Below are the code and all the weights of a small trained network. Each question names an input and a target symbol and asks about switching units off, where a switched-off unit gives its printed mean instead of its output.

import numpy as np


def w(rows, s, z=0):
    codes = np.array(rows[::2]) - 128.0
    scale = np.full(codes.shape[1], s)
    scale[-1] = z or s
    return codes * scale


def norm(h):
    return h / np.sqrt((h * h).mean(-1, keepdims=True) + 1e-5)


def f(y):
    return y / 2 * (1 + np.tanh(0.7978845608 * (y + 0.044715 * y**3)))


def softmax(a):
    e = np.exp(a - a.max(-1, keepdims=True))
    return e / e.sum(-1, keepdims=True)


def log_softmax(a):
    a = a - a.max(-1, keepdims=True)
    return a - np.log(np.exp(a).sum(-1, keepdims=True))


def net(x, mask):
    ids = ['Φεθξπψω'.index(c) for c in x.split()]
    T = len(ids)
    res = E[ids] + P[:T]
    r = norm(res)
    for j in range(3):
        rows = slice(2 * j, 2 * j + 2)
        q, k, v = (r @ M[0][rows].T for M in (Q, K, V))
        z = softmax(np.where(np.tri(T) > 0, q @ k.T / 2**0.5, -1e9)) @ v
        o = O[0][rows]
        res = res + np.where(mask[j], z, o[:, -1]) @ o[:, :-1]
    y = f(norm(res) @ A[0][:, :-1].T + A[0][:, -1])
    res = res + np.where(mask[3:19], y, B[0][:, -1]) @ B[0][:, :-1]
    return log_softmax(norm(res)[-1] @ U[:, :-1].T + U[:, -1])


Q, K, V, O, A, B = {}, {}, {}, {}, {}, {}
E = w([
[118,85,110,48,138],'Φ',
[126,4,159,122,112],'ε',
[80,130,172,42,133],'θ',
[81,191,232,141,110],'ξ',
[91,16,180,248,117],'π',
[146,174,170,196,32],'ψ',
[126,161,50,228,173],'ω',
],0.014)
P = w([
[254,169,228,133,247],'0',
[207,144,214,104,207],'1',
[180,139,190,101,179],'2',
[155,117,168,94,157],'3',
[117,111,158,83,139],'4',
[93,109,143,81,126],'5',
[70,96,110,72,101],'6',
[40,87,101,68,80],'7',
[18,56,79,94,55],'8',
],0.0072)
Q[0] = w([
[56,101,231,109,95],'head 0',
[125,116,63,92,197],'head 0',
[132,133,107,117,190],'head 1',
[19,43,216,24,11],'head 1',
[185,99,96,87,83],'head 2',
[175,150,60,176,68],'head 2',
],0.012)
K[0] = w([
[122,213,30,213,2],'head 0',
[225,87,203,94,133],'head 0',
[140,148,146,147,186],'head 1',
[28,122,45,163,41],'head 1',
[87,176,198,132,133],'head 2',
[175,79,184,95,152],'head 2',
],0.01)
V[0] = w([
[96,83,160,85,184],'head 0',
[185,120,56,130,185],'head 0',
[38,108,67,72,254],'head 1',
[215,163,82,205,233],'head 1',
[186,36,90,117,89],'head 2',
[248,146,82,114,175],'head 2',
],0.0071)
O[0] = w([
[82,222,131,76,253,117],'head 0',
[7,103,182,75,63,29],'head 0',
[46,117,208,152,205,5],'head 1',
[35,122,35,156,44,58],'head 1',
[167,106,70,77,85,57],'head 2',
[114,133,61,184,150,157],'head 2',
],0.0061,0.002)
A[0] = w([
[183,178,13,221,254,44],'neuron 0',
[109,192,102,181,203,100],'neuron 1',
[178,120,141,198,111,30],'neuron 2',
[134,163,114,66,156,145],'neuron 3',
[111,165,161,126,109,52],'neuron 4',
[1,147,72,119,165,202],'neuron 5',
[64,82,71,145,31,108],'neuron 6',
[245,105,150,98,129,4],'neuron 7',
[107,74,221,133,197,110],'neuron 8',
[106,200,129,131,8,118],'neuron 9',
[75,145,188,24,60,159],'neuron 10',
[177,84,120,81,80,57],'neuron 11',
[130,123,197,169,145,92],'neuron 12',
[228,202,171,51,83,202],'neuron 13',
[145,145,101,146,115,54],'neuron 14',
[97,44,59,90,192,94],'neuron 15',
],0.0095,0.0028)
B[0] = w([
[36,73,195,172,149,214],'neuron 0',
[90,107,99,233,133,182],'neuron 1',
[136,129,148,135,76,151],'neuron 2',
[106,81,134,187,136,160],'neuron 3',
[176,153,139,93,121,124],'neuron 4',
[39,152,133,204,163,233],'neuron 5',
[107,79,101,168,253,186],'neuron 6',
[110,194,86,126,164,190],'neuron 7',
[118,140,132,66,29,243],'neuron 8',
[163,65,179,56,185,178],'neuron 9',
[105,2,185,192,94,233],'neuron 10',
[170,128,96,174,192,168],'neuron 11',
[126,170,83,113,78,163],'neuron 12',
[225,95,102,84,170,253],'neuron 13',
[117,158,181,111,116,117],'neuron 14',
[63,140,35,79,53,187],'neuron 15',
],0.0082,0.0056)
U = w([
[99,142,26,17,87,78],'Φ',
[224,35,77,99,28,122],'ε',
[125,47,159,120,229,170],'θ',
[150,134,254,62,153,37],'ξ',
[102,74,137,192,50,115],'π',
[206,137,171,120,42,122],'ψ',
[219,139,99,200,166,254],'ω',
],0.0087,0.0038)

Each question gives the input, a string of symbols that net reads in full, and the target symbol t.
The units are the heads (2 rows each of Q, K, V and O) and the neurons (one row each of A and B). Each row of codes is followed by its name. A weight is (code - 128) times the scale printed after its matrix; where a second scale follows, it is the last column's (O, A, B and U).
mask holds one flag per unit, heads first, then neurons. A switched-off unit (its flag False) gives its mean, the last column of its rows in O or B, instead of its output. The means were averaged over made-up inputs and are rounded, as every weight is.
A unit's drop is (log p(t) with every unit on - log p(t) with that unit switched off) / (log p(t) with every unit on - log p(t) with every unit switched off).
The circuit of an input: a set's keep is (log p(t) with only the set's units on - log p(t) with every unit switched off) / (log p(t) with every unit on - log p(t) with every unit switched off). Starting from the 12 units with the biggest drops (on a tie, the unit counted first), units are removed one at a time, each time the one whose removal leaves the highest keep (on an exact tie, the one counted first), for as long as the keep stays at least 0.8.
units of the circuit, in order: the units of the circuit, biggest drop first
most important unit: the unit with the biggest drop
k most important neurons: the k neurons with the biggest drops, biggest first
heads that matter: for each layer, one digit per head in row order, 1 if its drop is at least 0.15 and else 0, layers parted by /
drop of u: that unit's drop, to one decimal
input ξ ε ω, target π: most important neuron : neuron 0
input ω ψ π Φ, target Φ: heads that matter : 001
input θ ψ θ π ξ θ π θ, target ε: heads that matter : 110
input π ω ω ε θ Φ, target π: 2 most important neurons : neuron 10; neuron 5
input Φ ω ψ ε Φ ω ψ θ ξ, target ε: heads that matter : 010
input ψ ξ Φ, target ω: heads that matter : 110
input Φ ξ θ ε ψ ε, target ω: heads that matter : 110
input ξ Φ ξ θ Φ ω θ, target π: 3 most important neurons : neuron 10; neuron 13; neuron 5
input π ω ξ θ ω ξ ξ Φ, target π: heads that matter : 000
input θ ω ε θ Φ π ψ, target ω: units of the circuit, in order : neuron 8; head 1
input Φ θ θ θ ε θ, target ξ: heads that matter : 110
input π Φ Φ ξ Φ, target ξ: heads that matter : 111
input θ ξ ω θ ψ θ, target ω: units of the circuit, in order : head 1; head 0; neuron 11; neuron 8
input ω Φ ψ θ Φ θ, target ε: heads that matter : 100
input ε ψ ε π θ Φ, target ε: heads that matter : 001
input θ π Φ, target Φ: 4 most important neurons : neuron 15; neuron 0; neuron 6; neuron 9
input θ θ ψ Φ, target ω: heads that matter : 010
input π ξ ω Φ ω θ, target π: heads that matter : 000
input ε θ ε ξ, target ω: heads that matter : 100
input ψ Φ θ ξ Φ ξ, target ψ: most important unit : head 1
input ξ π ε, target Φ: heads that matter : 100
input ξ θ ξ ε ψ π ξ ξ, target ε: most important neuron : neuron 13
input ω ε ψ, target ε: drop of neuron 5 : 0.1
input ψ θ θ ψ θ, target ω: drop of head 0 : 0.2
input Φ θ Φ ξ, target ω: drop of neuron 1 : 0.2
input Φ θ ω ω, target π: drop of neuron 10 : -0.1
